Below are the code and all the weights of a small trained network. Each question names an input and a class and asks about switching units off, where a switched-off unit gives its printed mean instead of its output.

import numpy as np


def w(rows, s, z=0):
    codes = np.array(rows[::2]) - 128.0
    scale = np.full(codes.shape[1], s)
    scale[-1] = z or s
    return codes * scale


def norm(h):
    return h / np.sqrt((h * h).mean(-1, keepdims=True) + 1e-5)


def f(y):
    return y / 2 * (1 + np.tanh(0.7978845608 * (y + 0.044715 * y**3)))


def log_softmax(a):
    a = a - a.max(-1, keepdims=True)
    return a - np.log(np.exp(a).sum(-1, keepdims=True))


def net(x, mask):
    res = np.array(x, float).reshape(1, 2) / 4 @ E
    u = 0
    for l in range(2):
        y = f(norm(res) @ A[l][:, :-1].T + A[l][:, -1])
        res = res + np.where(mask[u : u + 10], y, B[l][:, -1]) @ B[l][:, :-1]
        u += 10
    return log_softmax(norm(res)[-1] @ U[:, :-1].T + U[:, -1])


A, B = {}, {}
E = w([
[131,177,97,124,39,117,103,124,239,220],'x0',
[126,72,3,174,226,134,80,180,162,170],'x1',
],0.005)
A[0] = w([
[169,138,133,130,127,195,112,136,134,119,125],'L0N1',
[92,160,139,115,144,86,126,98,137,112,49],'L0N2',
[134,117,143,140,201,188,163,150,57,75,85],'L0N3',
[166,115,158,142,136,117,114,151,86,95,3],'L0N4',
[126,133,127,144,105,128,81,145,144,71,106],'L0N5',
[112,197,49,112,63,139,103,148,204,170,237],'L0N6',
[87,99,120,79,123,164,207,168,125,171,120],'L0N7',
[136,52,118,112,157,189,102,120,112,134,139],'L0N8',
[118,178,110,100,134,253,109,164,135,92,130],'L0N9',
[148,205,235,91,86,131,158,57,78,111,229],'L0N10',
],0.0034,0.0025)
B[0] = w([
[89,146,116,114,146,105,133,115,123,126,127],'L0N1',
[205,164,107,139,148,191,98,95,127,118,111],'L0N2',
[142,198,176,210,119,77,64,203,243,127,177],'L0N3',
[115,206,171,155,118,182,73,175,161,173,114],'L0N4',
[185,131,112,155,96,179,148,142,113,128,122],'L0N5',
[101,117,165,150,207,125,73,215,75,1,228],'L0N6',
[134,144,127,79,170,75,101,98,137,115,126],'L0N7',
[91,90,150,238,125,83,132,84,185,104,153],'L0N8',
[126,126,129,120,138,106,129,118,127,135,129],'L0N9',
[128,43,35,214,193,76,156,130,160,183,254],'L0N10',
],0.0033,0.0044)
A[1] = w([
[158,138,131,174,149,123,172,122,178,149,114],'L1N1',
[100,98,100,18,155,203,112,177,3,32,31],'L1N2',
[151,122,146,125,133,181,73,142,86,89,55],'L1N3',
[165,134,153,106,171,173,145,107,40,58,74],'L1N4',
[108,73,87,189,154,76,121,147,155,103,192],'L1N5',
[133,158,129,147,106,102,80,128,205,164,103],'L1N6',
[141,215,127,82,65,150,82,154,189,180,18],'L1N7',
[114,194,103,99,63,141,84,130,187,148,1],'L1N8',
[132,173,229,85,35,131,220,2,104,128,84],'L1N9',
[103,143,126,99,134,102,92,144,159,115,125],'L1N10',
],0.0061,0.0022)
B[1] = w([
[122,155,130,78,124,144,135,135,134,142,145],'L1N1',
[157,198,170,100,41,113,180,82,151,149,149],'L1N2',
[100,118,140,124,102,118,128,142,142,138,128],'L1N3',
[78,164,147,149,92,120,77,188,163,96,158],'L1N4',
[138,157,146,92,70,135,145,99,124,141,254],'L1N5',
[156,115,157,131,144,119,179,93,62,104,158],'L1N6',
[73,167,209,170,119,115,129,168,71,18,153],'L1N7',
[93,146,186,168,141,116,130,161,117,50,146],'L1N8',
[171,80,1,108,193,159,85,120,158,208,202],'L1N9',
[135,93,160,141,157,119,157,100,119,137,143],'L1N10',
],0.0067,0.0082)
U = w([
[154,94,5,135,180,124,93,124,152,185,170],'0',
[89,156,220,182,146,97,98,179,128,31,192],'1',
[167,168,175,54,22,115,192,57,130,182,154],'2',
[82,114,169,127,133,184,144,98,128,151,28],'3',
[101,101,169,116,127,160,149,123,125,155,1],'4',
],0.014,0.0056)

Each question gives the input, the list of numbers given to net, and the class t.
The units are the neurons (one row each of A and B). Each row of codes is followed by its name. A weight is (code - 128) times the scale printed after its matrix; where a second scale follows, it is the last column's (A, B and U).
mask holds one flag per neuron, layer by layer. A switched-off neuron (its flag False) gives its mean, the last column of its row in B, instead of its output. The means were averaged over made-up inputs and are rounded, as every weight is.
A unit's drop is (log p(t) with every unit on - log p(t) with that unit switched off) / (log p(t) with every unit on - log p(t) with every unit switched off).
The circuit of an input: a set's keep is (log p(t) with only the set's units on - log p(t) with every unit switched off) / (log p(t) with every unit on - log p(t) with every unit switched off). Starting from the 12 units with the biggest drops (on a tie, the unit counted first), units are removed one at a time, each time the one whose removal leaves the highest keep (on an exact tie, the one counted first), for as long as the keep stays at least 0.8.
units of the circuit, in order: the units of the circuit, biggest drop first
most important unit: the unit with the biggest drop
top k neurons: the k neurons with the biggest drops, biggest first
drop of u: that unit's drop, to one decimal
input [-3,-1], class 2: top 2 neurons : (L0N6 L0N3)
input [1,3], class 2: most important unit : L0N10
input [7,5], class 1: top 2 neurons : (L0N10 L1N9)
input [-3,0], class 2: units of the circuit, in order : (L0N6 L1N5)
input [-3,3], class 2: units of the circuit, in order : (L1N5 L1N9 L0N6)
input [8,-6], class 1: top 2 neurons : (L1N7 L1N8)
input [-8,7], class 1: top 4 neurons : (L1N9 L0N10 L1N2 L1N4)
input [4,3], class 1: top 3 neurons : (L0N10 L1N9 L1N2)
input [-2,3], class 2: top 3 neurons : (L1N5 L1N9 L0N10)
input [6,-5], class 1: top 3 neurons : (L1N7 L1N8 L0N6)
input [2,3], class 2: top 3 neurons : (L0N10 L1N9 L0N3)
input [7,-6], class 1: top 2 neurons : (L1N7 L1N8)
input [5,-5], class 0: top 2 neurons : (L1N9 L0N3)
input [7,-8], class 0: top neuron : (L1N9)
input [3,-7], class 0: drop of L1N9 : 0.6
input [-2,1], class 2: drop of L0N6 : 0.5
input [2,-8], class 0: drop of L1N9 : 0.5
input [-1,3], class 2: drop of L0N10 : 0.2
